Below is a small trained network, with its code and all its weights. Each question gives an input and a class and asks what happens when units are switched off, that is, made to give their printed mean instead of their output.

import numpy as np


def w(rows, s, z=0):
    codes = np.array(rows[::2]) - 128.0
    scale = np.full(codes.shape[1], s)
    scale[-1] = z or s
    return codes * scale


def f(y):
    return y / 2 * (1 + np.tanh(0.7978845608 * (y + 0.044715 * y**3)))


def log_softmax(a):
    a = a - a.max(-1, keepdims=True)
    return a - np.log(np.exp(a).sum(-1, keepdims=True))


def net(x, mask):
    res = np.array(x, float).reshape(1, 6) / 4 @ E
    y = f(res @ A[0][:, :-1].T + A[0][:, -1])
    res = res + np.where(mask, y, B[0][:, -1]) @ B[0][:, :-1]
    return log_softmax(res[-1] @ U[:, :-1].T + U[:, -1])


A, B = {}, {}
E = w([
[205,155,46,140,135,160,106,54,163],'x0',
[117,163,81,107,127,126,200,77,150],'x1',
[117,226,245,44,214,157,41,187,136],'x2',
[48,114,1,61,137,101,95,62,40],'x3',
[190,127,126,140,150,109,110,73,115],'x4',
[13,161,198,234,82,113,62,78,129],'x5',
],0.0086)
A[0] = w([
[161,144,131,147,155,104,125,99,131,115],'neuron 1',
[59,133,101,119,130,97,137,167,74,187],'neuron 2',
[117,167,177,81,180,183,116,114,144,103],'neuron 3',
[131,98,153,99,137,101,131,141,122,72],'neuron 4',
[100,209,147,179,72,89,100,126,140,67],'neuron 5',
[129,213,151,79,178,151,113,140,113,5],'neuron 6',
[67,198,166,145,91,128,117,62,141,96],'neuron 7',
[145,62,116,183,66,84,177,136,163,166],'neuron 8',
[176,105,136,57,146,157,174,151,67,102],'neuron 9',
[91,169,149,210,79,98,79,96,124,62],'neuron 10',
[101,225,173,80,168,150,95,116,150,68],'neuron 11',
[160,209,162,80,184,135,110,145,115,63],'neuron 12',
[82,109,147,108,152,124,94,46,2,138],'neuron 13',
[131,121,100,176,139,136,137,62,192,127],'neuron 14',
[74,131,61,74,144,88,84,122,92,196],'neuron 15',
[170,161,189,192,139,153,196,151,165,120],'neuron 16',
[114,163,172,166,86,79,112,79,125,49],'neuron 17',
[185,78,97,64,172,72,165,191,176,53],'neuron 18',
],0.0094,0.0016)
B[0] = w([
[91,144,137,108,118,152,137,130,138,148],'neuron 1',
[122,100,87,146,159,190,141,115,128,209],'neuron 2',
[123,100,200,172,141,73,219,67,57,229],'neuron 3',
[105,137,133,150,116,93,107,111,186,143],'neuron 4',
[111,121,94,133,140,77,85,108,153,199],'neuron 5',
[126,95,171,149,82,129,143,137,117,233],'neuron 6',
[82,121,79,100,141,90,111,159,165,217],'neuron 7',
[162,89,162,165,96,125,185,124,76,228],'neuron 8',
[97,150,120,77,143,76,72,139,170,219],'neuron 9',
[11,112,152,82,147,114,100,129,158,227],'neuron 10',
[122,97,136,122,59,103,143,57,76,254],'neuron 11',
[115,92,171,148,96,138,155,105,136,251],'neuron 12',
[115,183,129,118,136,143,139,149,131,244],'neuron 13',
[135,154,101,85,128,166,158,81,100,190],'neuron 14',
[179,198,178,173,175,136,159,238,89,250],'neuron 15',
[179,236,112,160,254,180,147,169,89,231],'neuron 16',
[131,106,108,69,119,147,82,133,162,189],'neuron 17',
[58,127,74,68,89,103,76,101,182,235],'neuron 18',
],0.0082,0.0088)
U = w([
[162,219,155,167,239,158,116,201,78,221],'0',
[147,50,169,161,53,123,147,104,67,119],'1',
[117,96,140,69,149,99,67,139,244,9],'2',
],0.011,0.0011)

Each question gives the input, the list of numbers given to net, and the class t.
The units are the neurons (one row each of A and B). Each row of codes is followed by its name. A weight is (code - 128) times the scale printed after its matrix; where a second scale follows, it is the last column's (A, B and U).
mask holds one flag per neuron, in row order. A switched-off neuron (its flag False) gives its mean, the last column of its row in B, instead of its output. The means were averaged over made-up inputs and are rounded, as every weight is.
A unit's drop is (log p(t) with every unit on - log p(t) with that unit switched off) / (log p(t) with every unit on - log p(t) with every unit switched off).
The circuit of an input: a set's keep is (log p(t) with only the set's units on - log p(t) with every unit switched off) / (log p(t) with every unit on - log p(t) with every unit switched off). Starting from the 12 units with the biggest drops (on a tie, the unit counted first), units are removed one at a time, each time the one whose removal leaves the highest keep (on an exact tie, the one counted first), for as long as the keep stays at least 0.8.
circuit, biggest first: the units of the circuit, biggest drop first
k most important neurons: the k neurons with the biggest drops, biggest first
drop when u is switched off: that unit's drop, to one decimal
input [-5,-6,5,3,5,5], class 1: circuit, biggest first => (neuron 11)
input [6,-7,3,1,8,1], class 1: circuit, biggest first => (neuron 16; neuron 9)
input [4,-2,1,6,1,8], class 2: 2 most important neurons => (neuron 10; neuron 16)
input [-4,6,-1,4,6,-6], class 2: 2 most important neurons => (neuron 18; neuron 16)
input [7,-5,-1,7,8,7], class 0: 3 most important neurons => (neuron 15; neuron 13; neuron 18)
input [3,-2,0,-3,0,-4], class 2: 2 most important neurons => (neuron 15; neuron 18)
input [7,-4,6,0,-4,7], class 2: 2 most important neurons => (neuron 7; neuron 10)
input [-8,-1,5,-4,3,-6], class 2: 2 most important neurons => (neuron 18; neuron 9)
input [4,-3,4,6,-5,7], class 2: 2 most important neurons => (neuron 16; neuron 10)
input [8,7,3,7,5,-8], class 2: 3 most important neurons => (neuron 18; neuron 16; neuron 9)
input [-2,1,-6,-7,-1,-4], class 0: 2 most important neurons => (neuron 16; neuron 11)
input [3,-8,-4,4,4,-4], class 0: drop when neuron 10 is switched off => 0.2
input [0,7,-5,7,3,-5], class 0: drop when neuron 15 is switched off => 0.6
input [-3,-5,0,7,7,5], class 0: circuit, biggest first => (neuron 15)
input [-4,-3,8,2,-6,5], class 1: drop when neuron 1 is switched off => 0.0
